Below is a small trained network, with its code and all its weights. Each question gives an input and a target symbol and asks what happens when units are switched off, that is, made to give their printed mean instead of their output.

import numpy as np


def w(rows, s, z=0):
    codes = np.array(rows[::2]) - 128.0
    scale = np.full(codes.shape[1], s)
    scale[-1] = z or s
    return codes * scale


def f(y):
    return y / 2 * (1 + np.tanh(0.7978845608 * (y + 0.044715 * y**3)))


def softmax(a):
    e = np.exp(a - a.max(-1, keepdims=True))
    return e / e.sum(-1, keepdims=True)


def log_softmax(a):
    a = a - a.max(-1, keepdims=True)
    return a - np.log(np.exp(a).sum(-1, keepdims=True))


def net(x, mask):
    ids = ['ΔΞΣαεζθμφ'.index(c) for c in x.split()]
    T = len(ids)
    res = E[ids] + P[:T]
    u = 0
    for l in range(3):
        q, k, v = (res @ M[l].T for M in (Q, K, V))
        z = softmax(np.where(np.tri(T) > 0, q @ k.T / 4**0.5, -1e9)) @ v
        res = res + np.where(mask[u], z, O[l][:, -1]) @ O[l][:, :-1]
        u += 1
        y = f(res @ A[l][:, :-1].T + A[l][:, -1])
        res = res + np.where(mask[u : u + 4], y, B[l][:, -1]) @ B[l][:, :-1]
        u += 4
    return log_softmax(res[-1] @ U[:, :-1].T + U[:, -1])


Q, K, V, O, A, B = {}, {}, {}, {}, {}, {}
E = w([
[96,193,77,102,18,148,159,129],'Δ',
[148,157,125,147,145,124,218,185],'Ξ',
[95,99,178,150,111,158,235,255],'Σ',
[39,112,74,117,75,229,87,118],'α',
[70,108,76,187,218,201,122,157],'ε',
[63,125,198,132,137,53,72,156],'ζ',
[96,181,97,90,169,174,144,69],'θ',
[42,87,26,190,71,94,225,128],'μ',
[173,142,177,25,100,186,180,234],'φ',
],0.0089)
P = w([
[90,81,239,14,111,119,157,11],'0',
[124,101,118,34,149,179,224,136],'1',
[72,111,87,16,142,180,226,151],'2',
[67,121,63,15,169,164,212,157],'3',
[44,158,73,47,159,178,205,193],'4',
[22,163,51,26,163,157,210,206],'5',
[24,174,93,61,164,178,236,220],'6',
[2,189,90,58,155,179,229,224],'7',
[20,194,126,50,166,185,206,237],'8',
],0.0027)
Q[0] = w([
[133,132,121,80,83,117,171,136],'0.h1',
[212,97,140,181,136,150,205,195],'0.h1',
[252,135,151,167,81,125,101,92],'0.h1',
[118,153,154,103,85,83,108,141],'0.h1',
],0.031)
K[0] = w([
[160,106,112,182,92,80,148,112],'0.h1',
[187,140,254,80,66,133,94,92],'0.h1',
[190,178,137,68,48,219,176,130],'0.h1',
[149,158,72,194,149,113,192,205],'0.h1',
],0.025)
V[0] = w([
[208,203,148,119,134,90,116,194],'0.h1',
[88,44,77,133,81,102,174,32],'0.h1',
[192,168,191,120,117,94,74,195],'0.h1',
[211,136,119,133,66,1,149,137],'0.h1',
],0.0061)
O[0] = w([
[135,141,74,121,137,82,132,57,44],'0.h1',
[111,168,229,175,117,198,133,122,165],'0.h1',
[145,87,70,107,120,92,89,82,18],'0.h1',
[144,150,135,167,132,140,105,2,5],'0.h1',
],0.0053,0.0026)
A[0] = w([
[131,66,36,219,189,78,68,97,7],'0.n1',
[131,87,44,189,106,45,137,61,45],'0.n2',
[214,128,115,230,141,116,85,128,4],'0.n3',
[191,132,1,220,188,160,37,79,16],'0.n4',
],0.017,0.0019)
B[0] = w([
[122,166,122,113,120,157,150,170,98],'0.n1',
[120,145,247,149,99,191,172,106,53],'0.n2',
[176,12,101,163,110,131,79,92,2],'0.n3',
[116,155,114,91,175,113,96,178,112],'0.n4',
],0.012,0.00051)
Q[1] = w([
[86,150,131,93,115,120,156,110],'1.h1',
[155,146,88,139,191,134,125,101],'1.h1',
[252,105,120,175,88,101,119,91],'1.h1',
[182,122,131,136,162,118,89,75],'1.h1',
],0.035)
K[1] = w([
[190,135,201,129,113,72,165,90],'1.h1',
[175,104,183,147,108,197,107,161],'1.h1',
[178,175,37,73,170,252,225,217],'1.h1',
[127,135,95,123,110,217,166,163],'1.h1',
],0.023)
V[1] = w([
[129,113,230,98,104,158,179,77],'1.h1',
[138,139,118,149,112,90,90,142],'1.h1',
[133,188,64,105,185,208,129,176],'1.h1',
[143,198,192,84,169,254,212,133],'1.h1',
],0.0056)
O[1] = w([
[80,206,70,99,128,130,104,210,196],'1.h1',
[132,120,158,141,124,127,168,110,86],'1.h1',
[159,139,217,136,110,99,79,68,152],'1.h1',
[139,254,167,123,108,102,25,174,253],'1.h1',
],0.0054,0.0031)
A[1] = w([
[154,72,34,176,187,198,107,6,22],'1.n1',
[229,72,67,183,208,135,186,52,82],'1.n2',
[179,117,121,176,174,82,124,72,12],'1.n3',
[162,104,79,192,134,170,92,100,3],'1.n4',
],0.021,0.0033)
B[1] = w([
[120,22,99,124,173,199,154,50,197],'1.n1',
[83,126,215,40,206,90,188,90,253],'1.n2',
[106,126,142,110,54,146,106,145,51],'1.n3',
[127,64,66,146,151,142,46,249,33],'1.n4',
],0.012,0.00046)
Q[2] = w([
[3,121,103,77,136,152,197,171],'2.h1',
[96,139,121,92,117,133,173,157],'2.h1',
[181,120,144,156,137,117,71,105],'2.h1',
[105,128,139,128,153,119,154,121],'2.h1',
],0.043)
K[2] = w([
[110,92,213,137,147,1,30,104],'2.h1',
[162,103,173,167,137,96,47,92],'2.h1',
[130,142,80,117,143,161,169,131],'2.h1',
[144,133,123,140,136,79,104,126],'2.h1',
],0.029)
V[2] = w([
[180,159,119,140,174,28,200,142],'2.h1',
[186,63,198,102,185,146,105,220],'2.h1',
[166,149,115,3,53,123,136,120],'2.h1',
[111,73,144,180,9,101,180,178],'2.h1',
],0.017)
O[2] = w([
[76,126,115,137,102,54,68,166,113],'2.h1',
[17,175,107,117,134,187,124,111,142],'2.h1',
[149,127,63,187,243,101,99,99,254],'2.h1',
[125,106,106,5,159,145,107,156,134],'2.h1',
],0.014,0.0053)
A[2] = w([
[181,75,61,67,22,130,139,111,2],'2.n1',
[80,110,149,152,136,28,39,119,214],'2.n2',
[73,190,226,103,111,99,155,117,24],'2.n3',
[29,130,118,69,91,6,106,48,177],'2.n4',
],0.013,0.0021)
B[2] = w([
[70,230,201,174,221,29,134,37,156],'2.n1',
[85,30,224,32,95,153,77,4,234],'2.n2',
[181,105,29,84,80,24,118,46,230],'2.n3',
[206,146,141,242,174,255,92,231,245],'2.n4',
],0.0077,0.012)
U = w([
[220,107,89,140,166,123,134,150,108],'Δ',
[140,101,198,138,91,169,85,146,216],'Ξ',
[79,179,76,112,145,150,109,228,177],'Σ',
[148,136,161,119,158,235,216,96,8],'α',
[116,136,91,132,76,135,176,103,192],'ε',
[84,100,135,150,134,128,201,177,147],'ζ',
[138,243,164,254,107,153,134,126,122],'θ',
[120,201,181,98,159,106,152,142,78],'μ',
[90,141,98,158,184,147,107,69,2],'φ',
],0.0038,0.0036)

Each question gives the input, a string of symbols that net reads in full, and the target symbol t.
The units are the heads (4 rows each of Q, K, V and O) and the neurons (one row each of A and B). Each row of codes is followed by its name. A weight is (code - 128) times the scale printed after its matrix; where a second scale follows, it is the last column's (O, A, B and U).
mask holds one flag per unit, layer by layer, with each layer's heads first. A switched-off unit (its flag False) gives its mean, the last column of its rows in O or B, instead of its output. The means were averaged over made-up inputs and are rounded, as every weight is.
A unit's drop is (log p(t) with every unit on - log p(t) with that unit switched off) / (log p(t) with every unit on - log p(t) with every unit switched off).
The circuit of an input: a set's keep is (log p(t) with only the set's units on - log p(t) with every unit switched off) / (log p(t) with every unit on - log p(t) with every unit switched off). Starting from the 12 units with the biggest drops (on a tie, the unit counted first), units are removed one at a time, each time the one whose removal leaves the highest keep (on an exact tie, the one counted first), for as long as the keep stays at least 0.8.
circuit, biggest first: the units of the circuit, biggest drop first
top k neurons: the k neurons with the biggest drops, biggest first
k most important neurons of layer l: the k neurons of layer l with the biggest drops, biggest first
drop of u: that unit's drop, to one decimal
input μ Ξ Ξ φ θ Δ, target μ: top neuron : 2.n1
input Ξ θ Ξ α, target Ξ: circuit, biggest first : 2.h1, 2.n2, 0.h1, 1.n3
input ε Δ Ξ μ Δ φ, target ε: circuit, biggest first : 2.h1, 2.n3
input φ ε ζ ε Σ, target Σ: circuit, biggest first : 2.h1, 0.h1, 2.n2
input φ φ Σ Δ φ Ξ, target φ: 2 most important neurons of layer 2 : 2.n2, 2.n4
input μ Σ Ξ ε φ, target μ: circuit, biggest first : 2.h1, 2.n1
input ε Ξ Ξ, target ε: circuit, biggest first : 2.h1, 2.n3
input μ φ φ ε Δ α θ, target μ: top 2 neurons : 2.n1, 2.n4
input φ α Δ Ξ Σ θ φ φ ε, target φ: 2 most important neurons of layer 2 : 2.n2, 2.n4
input μ Δ Ξ μ ζ θ Ξ, target ε: circuit, biggest first : 2.h1, 2.n3, 0.h1
input Σ Ξ φ ε Δ, target Σ: circuit, biggest first : 2.h1, 2.n2
input θ θ φ Ξ φ Ξ Ξ Δ, target θ: top 2 neurons : 2.n2, 2.n3
input μ φ Ξ Ξ φ Σ Ξ Δ Ξ, target μ: 2 most important neurons of layer 2 : 2.n1, 2.n4
input θ Σ Ξ θ ε α, target θ: top 2 neurons : 2.n2, 2.n3
input Σ Ξ Δ ε θ α ε φ φ, target Σ: circuit, biggest first : 2.h1
input Δ ε Δ Ξ Δ μ ζ, target ε: circuit, biggest first : 2.n3, 0.h1, 2.h1
input φ Δ ζ Ξ, target Δ: top 3 neurons : 1.n2, 2.n3, 2.n4
input φ Σ Ξ ζ Δ θ α, target φ: top 3 neurons : 1.n1, 2.n1, 0.n2
input φ ε Ξ Δ Σ ζ Ξ φ, target Σ: circuit, biggest first : 2.h1, 0.h1, 2.n2
input θ Δ Δ φ φ, target θ: circuit, biggest first : 2.h1
input ε φ θ Δ φ Δ μ Σ θ, target ε: circuit, biggest first : 2.h1, 2.n3
input θ Σ Ξ ζ ε Δ ε, target Σ: top 4 neurons : 0.n4, 0.n1, 2.n2, 1.n2
input φ μ μ, target φ: top 2 neurons : 2.n2, 2.n4
input φ ζ Σ θ, target α: top 3 neurons : 1.n1, 1.n2, 2.n4
input φ φ Ξ Ξ Σ Ξ φ Ξ θ, target φ: drop of 2.n3 : 0.0
input Ξ Σ ζ Ξ Σ θ, target α: drop of 1.h1 : 1.1
